Below is a small trained network, with its code and all its weights. Each question gives an input and a class and asks what happens when units are switched off, that is, made to give their printed mean instead of their output.

import numpy as np


def w(rows, s, z=0):
    codes = np.array(rows[::2]) - 128.0
    scale = np.full(codes.shape[1], s)
    scale[-1] = z or s
    return codes * scale


def norm(h):
    return h / np.sqrt((h * h).mean(-1, keepdims=True) + 1e-5)


def f(y):
    return y / 2 * (1 + np.tanh(0.7978845608 * (y + 0.044715 * y**3)))


def log_softmax(a):
    a = a - a.max(-1, keepdims=True)
    return a - np.log(np.exp(a).sum(-1, keepdims=True))


def net(x, mask):
    res = np.array(x, float).reshape(1, 4) / 4 @ E
    u = 0
    for l in range(3):
        y = f(norm(res) @ A[l][:, :-1].T + A[l][:, -1])
        res = res + np.where(mask[u : u + 15], y, B[l][:, -1]) @ B[l][:, :-1]
        u += 15
    return log_softmax(norm(res)[-1] @ U[:, :-1].T + U[:, -1])


A, B = {}, {}
E = w([
[199,169,197,113,62,163,218,160,17,125,124],'x0',
[173,159,94,245,68,196,170,102,174,122,49],'x1',
[12,195,113,123,126,149,108,114,83,189,2],'x2',
[103,29,56,182,107,71,122,160,71,102,163],'x3',
],0.0074)
A[0] = w([
[112,111,115,176,143,108,2,42,181,100,135,94],'0.n1',
[153,146,84,201,73,150,175,82,169,214,132,14],'0.n2',
[117,219,143,157,110,42,127,164,98,142,150,88],'0.n3',
[128,161,202,80,89,90,76,170,59,70,143,3],'0.n4',
[21,90,122,83,217,107,207,135,82,202,43,130],'0.n5',
[155,123,180,73,58,135,185,93,120,88,98,48],'0.n6',
[59,95,81,204,53,31,205,173,112,156,174,87],'0.n7',
[180,155,96,62,93,157,183,187,54,82,89,115],'0.n8',
[127,118,46,57,54,154,100,55,81,182,124,69],'0.n9',
[82,73,33,192,80,121,56,161,57,102,161,83],'0.n10',
[199,96,167,111,71,58,92,173,195,34,146,79],'0.n11',
[138,75,131,36,179,101,57,214,78,169,140,145],'0.n12',
[164,147,189,147,153,154,152,195,34,99,94,40],'0.n13',
[150,172,205,122,201,196,146,93,190,165,126,87],'0.n14',
[197,140,156,79,191,130,115,87,195,198,67,84],'0.n15',
],0.0064,0.0023)
B[0] = w([
[82,46,70,168,222,228,98,151,156,149,163,238],'0.n1',
[158,191,122,158,217,106,157,38,92,47,97,169],'0.n2',
[160,98,199,143,153,174,126,110,80,167,96,140],'0.n3',
[150,172,135,152,148,183,106,113,139,100,129,184],'0.n4',
[214,57,187,138,141,85,90,131,190,138,136,251],'0.n5',
[84,104,52,139,145,149,162,131,101,164,197,176],'0.n6',
[129,229,97,108,62,115,193,232,138,124,183,224],'0.n7',
[121,26,91,103,204,164,146,124,162,174,132,226],'0.n8',
[203,109,199,122,101,158,93,151,130,112,107,140],'0.n9',
[151,178,65,77,108,84,143,209,175,119,37,249],'0.n10',
[143,108,181,142,57,139,101,65,195,194,121,210],'0.n11',
[155,224,65,172,153,128,110,80,106,57,90,253],'0.n12',
[83,97,145,161,215,143,103,204,118,188,179,205],'0.n13',
[170,190,2,84,38,31,179,243,165,159,165,214],'0.n14',
[67,146,67,100,113,118,177,199,174,101,115,196],'0.n15',
],0.0062,0.0047)
A[1] = w([
[148,159,169,43,174,95,77,131,135,117,165,147],'1.n1',
[165,85,153,124,60,136,129,75,180,134,207,37],'1.n2',
[149,146,124,183,81,129,160,77,176,103,111,159],'1.n3',
[85,171,98,179,223,92,90,182,190,125,173,164],'1.n4',
[85,128,181,140,121,150,99,166,146,230,54,101],'1.n5',
[87,210,173,91,112,150,126,122,172,178,153,65],'1.n6',
[144,125,150,143,149,63,136,97,117,173,9,74],'1.n7',
[55,156,149,69,141,202,104,103,112,110,62,101],'1.n8',
[80,116,110,177,155,172,196,112,137,108,144,117],'1.n9',
[81,99,97,158,179,151,107,98,155,114,145,73],'1.n10',
[136,122,114,213,114,164,176,80,141,94,111,2],'1.n11',
[65,132,80,86,84,104,166,217,90,135,166,124],'1.n12',
[122,102,168,139,66,216,156,131,2,146,179,112],'1.n13',
[102,164,136,77,185,82,81,87,60,102,176,14],'1.n14',
[76,105,175,187,96,62,75,162,78,160,57,73],'1.n15',
],0.0077,0.0021)
B[1] = w([
[107,166,122,184,110,101,140,99,113,41,55,184],'1.n1',
[71,46,137,60,66,115,114,63,115,134,153,162],'1.n2',
[72,115,187,124,144,53,94,126,38,73,163,157],'1.n3',
[187,107,194,122,110,201,201,107,92,134,91,254],'1.n4',
[146,59,169,101,91,119,134,85,141,115,221,168],'1.n5',
[163,119,42,133,59,114,133,149,179,109,66,147],'1.n6',
[123,32,170,168,95,90,124,83,77,98,226,158],'1.n7',
[131,94,137,102,106,88,101,165,93,121,154,138],'1.n8',
[118,138,234,121,202,108,100,143,107,101,107,153],'1.n9',
[46,177,161,106,134,150,116,177,104,168,135,166],'1.n10',
[136,254,182,125,148,66,98,55,80,97,92,142],'1.n11',
[123,180,116,147,110,126,151,133,205,163,103,206],'1.n12',
[89,118,139,118,214,204,53,152,162,184,80,184],'1.n13',
[114,190,148,235,179,64,143,114,62,104,130,153],'1.n14',
[133,114,127,44,34,96,113,79,164,152,157,150],'1.n15',
],0.007,0.0077)
A[2] = w([
[107,161,101,83,140,168,127,144,108,193,43,145],'2.n1',
[87,87,49,133,199,135,82,109,179,123,105,56],'2.n2',
[88,60,167,156,254,169,179,128,184,203,119,76],'2.n3',
[95,101,138,154,188,195,154,159,112,137,109,235],'2.n4',
[202,88,99,139,87,133,56,81,128,110,213,53],'2.n5',
[167,146,127,106,130,131,128,204,84,174,152,157],'2.n6',
[117,154,101,134,130,73,134,156,144,167,88,115],'2.n7',
[163,93,125,112,232,159,112,173,130,190,127,138],'2.n8',
[198,190,169,161,101,120,120,130,66,182,176,135],'2.n9',
[96,154,97,110,54,101,155,216,127,101,83,105],'2.n10',
[94,77,155,111,75,102,114,112,86,155,93,77],'2.n11',
[109,14,150,87,51,112,136,63,97,141,164,56],'2.n12',
[136,177,105,161,218,79,139,59,42,77,119,70],'2.n13',
[118,82,146,117,77,144,122,74,141,96,165,71],'2.n14',
[152,64,19,191,93,82,136,213,58,138,128,1],'2.n15',
],0.0081,0.0025)
B[2] = w([
[105,90,141,111,102,174,171,143,141,126,173,194],'2.n1',
[152,187,122,105,173,183,139,170,89,131,110,168],'2.n2',
[101,57,112,60,220,160,117,198,77,162,89,254],'2.n3',
[117,90,104,130,136,210,97,116,86,112,119,223],'2.n4',
[121,117,169,107,92,108,92,107,81,197,164,164],'2.n5',
[97,144,52,88,139,144,85,145,171,97,102,170],'2.n6',
[254,124,144,204,135,105,159,107,168,174,138,167],'2.n7',
[77,95,106,130,109,188,111,139,91,111,93,218],'2.n8',
[150,103,67,82,190,187,70,176,161,94,93,155],'2.n9',
[125,144,88,47,101,66,173,138,174,98,229,210],'2.n10',
[133,107,153,132,144,132,96,44,134,160,218,145],'2.n11',
[125,136,182,128,135,95,134,109,149,176,191,193],'2.n12',
[119,224,169,240,102,80,59,90,89,74,47,191],'2.n13',
[142,101,203,148,128,131,82,105,60,184,170,159],'2.n14',
[126,164,117,115,81,149,187,96,183,159,84,161],'2.n15',
],0.0072,0.0081)
U = w([
[121,80,104,100,211,245,106,192,78,130,77,172],'0',
[186,168,63,105,68,79,212,169,196,119,132,131],'1',
[159,193,183,201,142,87,75,101,50,29,69,195],'2',
[163,46,238,98,113,78,99,83,94,188,198,8],'3',
],0.011,0.0012)

Each question gives the input, the list of numbers given to net, and the class t.
The units are the neurons (one row each of A and B). Each row of codes is followed by its name. A weight is (code - 128) times the scale printed after its matrix; where a second scale follows, it is the last column's (A, B and U).
mask holds one flag per neuron, layer by layer. A switched-off neuron (its flag False) gives its mean, the last column of its row in B, instead of its output. The means were averaged over made-up inputs and are rounded, as every weight is.
A unit's drop is (log p(t) with every unit on - log p(t) with that unit switched off) / (log p(t) with every unit on - log p(t) with every unit switched off).
most important unit: the unit with the biggest drop
top k neurons: the k neurons with the biggest drops, biggest first
k most important neurons of layer l: the k neurons of layer l with the biggest drops, biggest first
drop of u: that unit's drop, to one decimal
input [1,6,-2,5], class 2: most important unit => 0.n2
input [-5,7,3,-4], class 2: top 2 neurons => (0.n2 1.n11)
input [1,5,-7,5], class 3: top 2 neurons => (0.n11 1.n2)
input [3,-6,6,3], class 2: top 2 neurons => (0.n12 1.n14)
input [5,6,-4,-1], class 2: 3 most important neurons of layer 1 => (1.n11 1.n3 1.n4)
input [8,3,-7,2], class 0: top 3 neurons => (1.n13 0.n13 0.n5)
input [-4,-7,7,5], class 2: top 3 neurons => (0.n12 1.n14 0.n11)
input [-4,3,6,-6], class 1: top 2 neurons => (0.n14 0.n15)
input [-1,-6,8,-8], class 1: top 2 neurons => (0.n14 1.n6)
input [2,-5,6,1], class 3: 2 most important neurons of layer 1 => (1.n7 1.n15)
input [4,6,-4,3], class 2: top 2 neurons => (1.n11 0.n2)
input [-3,8,-1,-6], class 2: top 2 neurons => (0.n2 1.n3)
input [6,8,-8,-6], class 2: 2 most important neurons of layer 0 => (0.n2 0.n7)
input [-1,-3,2,0], class 2: most important unit => 0.n12
input [6,4,-3,-8], class 1: 2 most important neurons of layer 0 => (0.n14 0.n1)
input [-2,6,-8,0], class 3: top 2 neurons => (1.n2 0.n11)
input [5,6,4,7], class 1: top 2 neurons => (0.n7 0.n10)
input [-2,5,-6,0], class 3: top 4 neurons => (1.n2 0.n11 0.n12 1.n1)
input [7,-7,5,-8], class 1: top 2 neurons => (0.n14 1.n6)
input [-5,8,-1,-2], class 2: most important unit => 1.n11
input [-1,3,6,7], class 1: 2 most important neurons of layer 0 => (0.n7 0.n10)
input [-4,8,7,6], class 2: 2 most important neurons of layer 0 => (0.n2 0.n14)
input [-5,-4,7,-6], class 3: 2 most important neurons of layer 1 => (1.n5 1.n7)
input [-7,5,8,1], class 3: 3 most important neurons of layer 1 => (1.n5 1.n7 1.n15)
input [4,-1,5,6], class 1: drop of 0.n7 => 0.9
